Below is a small trained network, with its code and all its weights. Each question gives an input and a target symbol and asks what happens when units are switched off, that is, made to give their printed mean instead of their output.

import numpy as np


def w(rows, s, z=0):
    codes = np.array(rows[::2]) - 128.0
    scale = np.full(codes.shape[1], s)
    scale[-1] = z or s
    return codes * scale


def softmax(a):
    e = np.exp(a - a.max(-1, keepdims=True))
    return e / e.sum(-1, keepdims=True)


def log_softmax(a):
    a = a - a.max(-1, keepdims=True)
    return a - np.log(np.exp(a).sum(-1, keepdims=True))


def net(x, mask):
    ids = ['αβζηλμπτφψ'.index(c) for c in x.split()]
    T = len(ids)
    res = E[ids] + P[:T]
    u = 0
    for l in range(2):
        r = res
        for j in range(3):
            rows = slice(4 * j, 4 * j + 4)
            q, k, v = (r @ M[l][rows].T for M in (Q, K, V))
            z = softmax(np.where(np.tri(T) > 0, q @ k.T / 4**0.5, -1e9)) @ v
            o = O[l][rows]
            res = res + np.where(mask[u + j], z, o[:, -1]) @ o[:, :-1]
        u += 3
    return log_softmax(res[-1] @ U[:, :-1].T + U[:, -1])


Q, K, V, O = {}, {}, {}, {}
E = w([
[211,226,93],'α',
[123,178,153],'β',
[204,198,137],'ζ',
[78,134,170],'η',
[116,68,155],'λ',
[110,137,154],'μ',
[191,164,117],'π',
[198,168,116],'τ',
[117,178,248],'φ',
[123,46,40],'ψ',
],0.011)
P = w([
[127,119,116],'0',
[133,129,115],'1',
[101,170,57],'2',
[212,192,190],'3',
[94,78,126],'4',
[87,203,59],'5',
[223,183,206],'6',
[80,63,131],'7',
[71,242,67],'8',
[245,170,221],'9',
[66,53,136],'10',
[82,228,68],'11',
],0.012)
Q[0] = w([
[222,106,254],'L0H0',
[164,170,240],'L0H0',
[66,167,82],'L0H0',
[174,136,247],'L0H0',
[192,118,158],'L0H1',
[61,217,143],'L0H1',
[94,102,169],'L0H1',
[171,191,140],'L0H1',
[103,22,138],'L0H2',
[67,207,99],'L0H2',
[158,232,154],'L0H2',
[247,26,171],'L0H2',
],0.0072)
K[0] = w([
[245,81,154],'L0H0',
[159,84,228],'L0H0',
[91,91,113],'L0H0',
[201,162,176],'L0H0',
[75,154,179],'L0H1',
[84,178,54],'L0H1',
[170,115,149],'L0H1',
[66,101,124],'L0H1',
[94,16,142],'L0H2',
[77,183,157],'L0H2',
[158,203,111],'L0H2',
[206,55,118],'L0H2',
],0.011)
V[0] = w([
[145,118,145],'L0H0',
[137,121,115],'L0H0',
[88,121,94],'L0H0',
[88,80,139],'L0H0',
[97,208,125],'L0H1',
[150,96,169],'L0H1',
[86,168,50],'L0H1',
[188,179,149],'L0H1',
[147,129,91],'L0H2',
[2,154,135],'L0H2',
[132,161,173],'L0H2',
[142,31,119],'L0H2',
],0.0096)
O[0] = w([
[159,139,155,134],'L0H0',
[150,120,126,125],'L0H0',
[88,126,69,80],'L0H0',
[103,163,110,42],'L0H0',
[65,134,77,198],'L0H1',
[253,122,151,97],'L0H1',
[43,149,117,165],'L0H1',
[115,75,115,203],'L0H1',
[115,139,156,148],'L0H2',
[78,93,89,77],'L0H2',
[79,146,107,171],'L0H2',
[210,69,154,1],'L0H2',
],0.0061,0.0053)
Q[1] = w([
[130,177,148],'L1H0',
[90,142,5],'L1H0',
[55,153,87],'L1H0',
[214,219,117],'L1H0',
[115,172,73],'L1H1',
[88,89,172],'L1H1',
[108,82,112],'L1H1',
[174,87,38],'L1H1',
[123,139,224],'L1H2',
[151,126,139],'L1H2',
[109,30,115],'L1H2',
[64,145,236],'L1H2',
],0.012)
K[1] = w([
[118,208,119],'L1H0',
[214,124,95],'L1H0',
[248,126,87],'L1H0',
[77,185,33],'L1H0',
[132,201,92],'L1H1',
[108,108,183],'L1H1',
[186,99,161],'L1H1',
[186,131,113],'L1H1',
[95,183,73],'L1H2',
[108,152,110],'L1H2',
[186,106,119],'L1H2',
[112,220,96],'L1H2',
],0.011)
V[1] = w([
[42,129,124],'L1H0',
[207,107,21],'L1H0',
[109,90,162],'L1H0',
[114,85,246],'L1H0',
[150,150,177],'L1H1',
[89,94,105],'L1H1',
[131,138,215],'L1H1',
[135,132,49],'L1H1',
[89,146,151],'L1H2',
[135,61,177],'L1H2',
[201,229,164],'L1H2',
[107,110,98],'L1H2',
],0.012)
O[1] = w([
[64,155,140,121],'L1H0',
[145,2,105,107],'L1H0',
[125,158,202,60],'L1H0',
[147,165,167,46],'L1H0',
[124,186,76,112],'L1H1',
[123,106,170,124],'L1H1',
[173,169,93,86],'L1H1',
[116,66,152,179],'L1H1',
[89,153,97,174],'L1H2',
[91,157,179,1],'L1H2',
[209,166,79,204],'L1H2',
[96,97,135,132],'L1H2',
],0.0099,0.0066)
U = w([
[109,100,60,170],'α',
[62,133,106,103],'β',
[155,144,120,186],'ζ',
[73,139,185,102],'η',
[198,114,254,235],'λ',
[118,126,190,89],'μ',
[169,103,167,62],'π',
[168,108,162,37],'τ',
[150,216,180,2],'φ',
[140,52,205,156],'ψ',
],0.0084,0.0041)

Each question gives the input, a string of symbols that net reads in full, and the target symbol t.
The units are the heads (4 rows each of Q, K, V and O). Each row of codes is followed by its name. A weight is (code - 128) times the scale printed after its matrix; where a second scale follows, it is the last column's (O and U).
mask holds one flag per head, layer by layer. A switched-off head (its flag False) gives its mean, the last column of its rows in O, instead of its output. The means were averaged over made-up inputs and are rounded, as every weight is.
A unit's drop is (log p(t) with every unit on - log p(t) with that unit switched off) / (log p(t) with every unit on - log p(t) with every unit switched off).
The circuit of an input: a set's keep is (log p(t) with only the set's units on - log p(t) with every unit switched off) / (log p(t) with every unit on - log p(t) with every unit switched off). Starting from all 6 units, units are removed one at a time, each time the one whose removal leaves the highest keep (on an exact tie, the one counted first), for as long as the keep stays at least 0.8.
circuit, biggest first: the units of the circuit, biggest drop first
most important unit: the unit with the biggest drop
which heads matter: for each layer, one digit per head in row order, 1 if its drop is at least 0.15 and else 0, layers parted by /
input α α α λ, target α: circuit, biggest first	[L1H0, L1H2, L0H1]
input α μ α μ τ ψ π α τ π λ, target λ: which heads matter	011 / 100
input τ μ ζ λ α φ α, target φ: circuit, biggest first	[L1H0, L0H2]
input π π ζ β ψ ζ ζ φ, target φ: circuit, biggest first	[L1H0, L1H1, L0H0]
input φ β ζ φ ζ τ ζ η, target ζ: most important unit	L1H1
input α η ψ η ζ φ β, target φ: which heads matter	001 / 100
input τ τ λ α μ α τ, target α: circuit, biggest first	[L1H0, L0H2]
input μ β ψ η, target ψ: which heads matter	110 / 111
input λ π ζ ψ τ α α, target α: which heads matter	000 / 101
input π λ α η α φ φ ψ φ τ, target φ: which heads matter	000 / 100
input λ μ η η ζ α λ, target α: circuit, biggest first	[L1H0, L1H2, L0H2, L0H1]
input ζ φ λ ζ α ψ β, target ψ: circuit, biggest first	[L0H0, L1H0, L1H1, L1H2]
input τ α π φ τ α π, target α: which heads matter	000 / 101
input π ψ ψ η, target ψ: circuit, biggest first	[L0H0, L1H2, L1H1]
input μ ζ η η, target η: circuit, biggest first	[L1H0, L1H2, L0H0]
input α β β β α α η, target α: most important unit	L1H2
input ψ φ η η, target η: which heads matter	101 / 101
input π π α β ζ φ η, target φ: circuit, biggest first	[L1H0, L1H1]
input η φ α μ π β ψ α α μ, target α: circuit, biggest first	[L1H0, L1H2, L0H2]
input π ζ ψ α, target ψ: which heads matter	100 / 110
input ψ α α τ, target α: circuit, biggest first	[L1H0]
input μ ψ ζ η ζ λ φ φ η α, target η: circuit, biggest first	[L1H0, L0H2, L1H2, L1H1]
input μ π φ φ ζ φ ψ, target φ: circuit, biggest first	[L1H0, L1H1, L0H2]
input α α λ α λ, target λ: which heads matter	001 / 100
input τ λ μ α ψ ζ η ψ μ φ η, target φ: which heads matter	100 / 110
